Below are the code and all the weights of a small trained network. Each question names an input and a target symbol and asks about switching units off, where a switched-off unit gives its printed mean instead of its output.

import numpy as np


def w(rows, s, z=0):
    codes = np.array(rows[::2]) - 128.0
    scale = np.full(codes.shape[1], s)
    scale[-1] = z or s
    return codes * scale


def f(y):
    return y / 2 * (1 + np.tanh(0.7978845608 * (y + 0.044715 * y**3)))


def softmax(a):
    e = np.exp(a - a.max(-1, keepdims=True))
    return e / e.sum(-1, keepdims=True)


def log_softmax(a):
    a = a - a.max(-1, keepdims=True)
    return a - np.log(np.exp(a).sum(-1, keepdims=True))


def net(x, mask):
    ids = ['ΔΦΩαβγεζηπστψ'.index(c) for c in x.split()]
    T = len(ids)
    res = E[ids] + P[:T]
    r = res
    for j in range(3):
        rows = slice(3 * j, 3 * j + 3)
        q, k, v = (r @ M[0][rows].T for M in (Q, K, V))
        z = softmax(np.where(np.tri(T) > 0, q @ k.T / 3**0.5, -1e9)) @ v
        o = O[0][rows]
        res = res + np.where(mask[j], z, o[:, -1]) @ o[:, :-1]
    y = f(res @ A[0][:, :-1].T + A[0][:, -1])
    res = res + np.where(mask[3:11], y, B[0][:, -1]) @ B[0][:, :-1]
    return log_softmax(res[-1] @ U[:, :-1].T + U[:, -1])


Q, K, V, O, A, B = {}, {}, {}, {}, {}, {}
E = w([
[153,137,87,221],'Δ',
[159,192,173,169],'Φ',
[85,254,131,174],'Ω',
[59,104,118,223],'α',
[114,43,130,201],'β',
[128,159,198,149],'γ',
[110,208,172,142],'ε',
[188,185,57,96],'ζ',
[133,159,194,141],'η',
[52,93,105,148],'π',
[221,142,199,136],'σ',
[173,59,103,134],'τ',
[98,46,124,120],'ψ',
],0.011)
P = w([
[133,108,254,79],'0',
[176,110,108,223],'1',
[189,107,96,205],'2',
[188,109,85,207],'3',
[183,99,82,203],'4',
[200,108,76,191],'5',
],0.0085)
Q[0] = w([
[169,39,35,180],'h1',
[214,89,74,140],'h1',
[152,51,90,172],'h1',
[137,185,254,31],'h2',
[153,138,242,105],'h2',
[192,70,76,121],'h2',
[100,149,240,56],'h3',
[107,54,82,194],'h3',
[106,46,58,192],'h3',
],0.0081)
K[0] = w([
[95,113,220,34],'h1',
[141,93,245,95],'h1',
[147,153,255,9],'h1',
[199,127,18,220],'h2',
[221,119,92,215],'h2',
[178,92,226,61],'h2',
[211,161,44,222],'h3',
[122,174,183,18],'h3',
[92,139,165,11],'h3',
],0.0086)
V[0] = w([
[193,220,202,29],'h1',
[41,55,66,146],'h1',
[134,254,92,214],'h1',
[19,182,174,137],'h2',
[245,96,75,134],'h2',
[139,193,115,221],'h2',
[82,85,182,137],'h3',
[196,86,177,232],'h3',
[187,10,163,214],'h3',
],0.0089)
O[0] = w([
[115,217,54,203,212],'h1',
[131,39,153,51,31],'h1',
[232,175,152,153,64],'h1',
[232,16,119,191,120],'h2',
[54,254,153,60,130],'h2',
[233,207,188,180,128],'h2',
[120,30,163,158,192],'h3',
[80,140,181,200,255],'h3',
[11,116,202,173,252],'h3',
],0.0075,0.0061)
A[0] = w([
[124,169,40,182,61],'n1',
[40,100,8,148,99],'n2',
[148,127,219,199,252],'n3',
[146,166,206,85,133],'n4',
[205,144,2,95,227],'n5',
[145,37,110,135,105],'n6',
[169,32,103,109,107],'n7',
[109,193,188,147,44],'n8',
],0.0068,0.0033)
B[0] = w([
[97,145,69,125,172],'n1',
[20,110,75,1,184],'n2',
[153,117,151,202,250],'n3',
[172,71,38,63,138],'n4',
[172,191,126,126,140],'n5',
[174,47,106,89,158],'n6',
[211,64,74,39,149],'n7',
[188,142,52,133,176],'n8',
],0.0067,0.012)
U = w([
[155,170,254,195,254],'Δ',
[141,177,161,170,162],'Φ',
[203,130,117,127,58],'Ω',
[181,77,188,148,40],'α',
[92,86,201,153,76],'β',
[135,108,104,151,19],'γ',
[169,123,83,135,60],'ε',
[148,189,80,76,149],'ζ',
[131,116,99,140,43],'η',
[179,85,118,77,184],'π',
[77,160,86,134,14],'σ',
[49,159,194,70,222],'τ',
[107,102,123,80,140],'ψ',
],0.0068,0.0037)

Each question gives the input, a string of symbols that net reads in full, and the target symbol t.
The units are the heads (3 rows each of Q, K, V and O) and the neurons (one row each of A and B). Each row of codes is followed by its name. A weight is (code - 128) times the scale printed after its matrix; where a second scale follows, it is the last column's (O, A, B and U).
mask holds one flag per unit, heads first, then neurons. A switched-off unit (its flag False) gives its mean, the last column of its rows in O or B, instead of its output. The means were averaged over made-up inputs and are rounded, as every weight is.
A unit's drop is (log p(t) with every unit on - log p(t) with that unit switched off) / (log p(t) with every unit on - log p(t) with every unit switched off).
The circuit of an input: a set's keep is (log p(t) with only the set's units on - log p(t) with every unit switched off) / (log p(t) with every unit on - log p(t) with every unit switched off). Starting from all 11 units, units are removed one at a time, each time the one whose removal leaves the highest keep (on an exact tie, the one counted first), for as long as the keep stays at least 0.8.
circuit, biggest first: the units of the circuit, biggest drop first
unit that matters most: the unit with the biggest drop
k most important neurons: the k neurons with the biggest drops, biggest first
which heads matter: for each layer, one digit per head in row order, 1 if its drop is at least 0.15 and else 0, layers parted by /
drop when u is switched off: that unit's drop, to one decimal
input π γ π τ Δ ζ, target π: circuit, biggest first -> [h2; h1; n7; h3]
input β α β β, target β: circuit, biggest first -> [h3; h1]
input σ σ α α, target σ: circuit, biggest first -> [h1; n2; n1]
input Δ β ζ ψ, target Δ: which heads matter -> 110
input Ω Δ σ α Δ, target Ω: unit that matters most -> h3
input α σ η ε, target Δ: circuit, biggest first -> [n2; h1; h2]
input Δ σ Φ α, target Δ: circuit, biggest first -> [h1; h2; n2; h3]
input β ζ α α α π, target β: circuit, biggest first -> [h3; h1]
input γ Δ Ω, target Δ: circuit, biggest first -> [h1; h2; n2]
input π γ τ α, target π: circuit, biggest first -> [h2; h1; h3; n7]
input σ γ β Δ β, target σ: 2 most important neurons -> [n2; n1]
input α β σ Δ, target α: which heads matter -> 110
input σ γ ε Δ, target σ: 2 most important neurons -> [n2; n1]
input τ α β Ω α, target τ: most important neuron -> [n2]
input σ γ Ω, target Δ: 2 most important neurons -> [n2; n3]
input α ζ Φ σ γ β, target α: drop when n2 is switched off -> 0.1
input τ ψ π σ γ ζ, target τ: drop when h1 is switched off -> 0.2
input Δ τ Δ τ, target Δ: drop when h2 is switched off -> 0.2
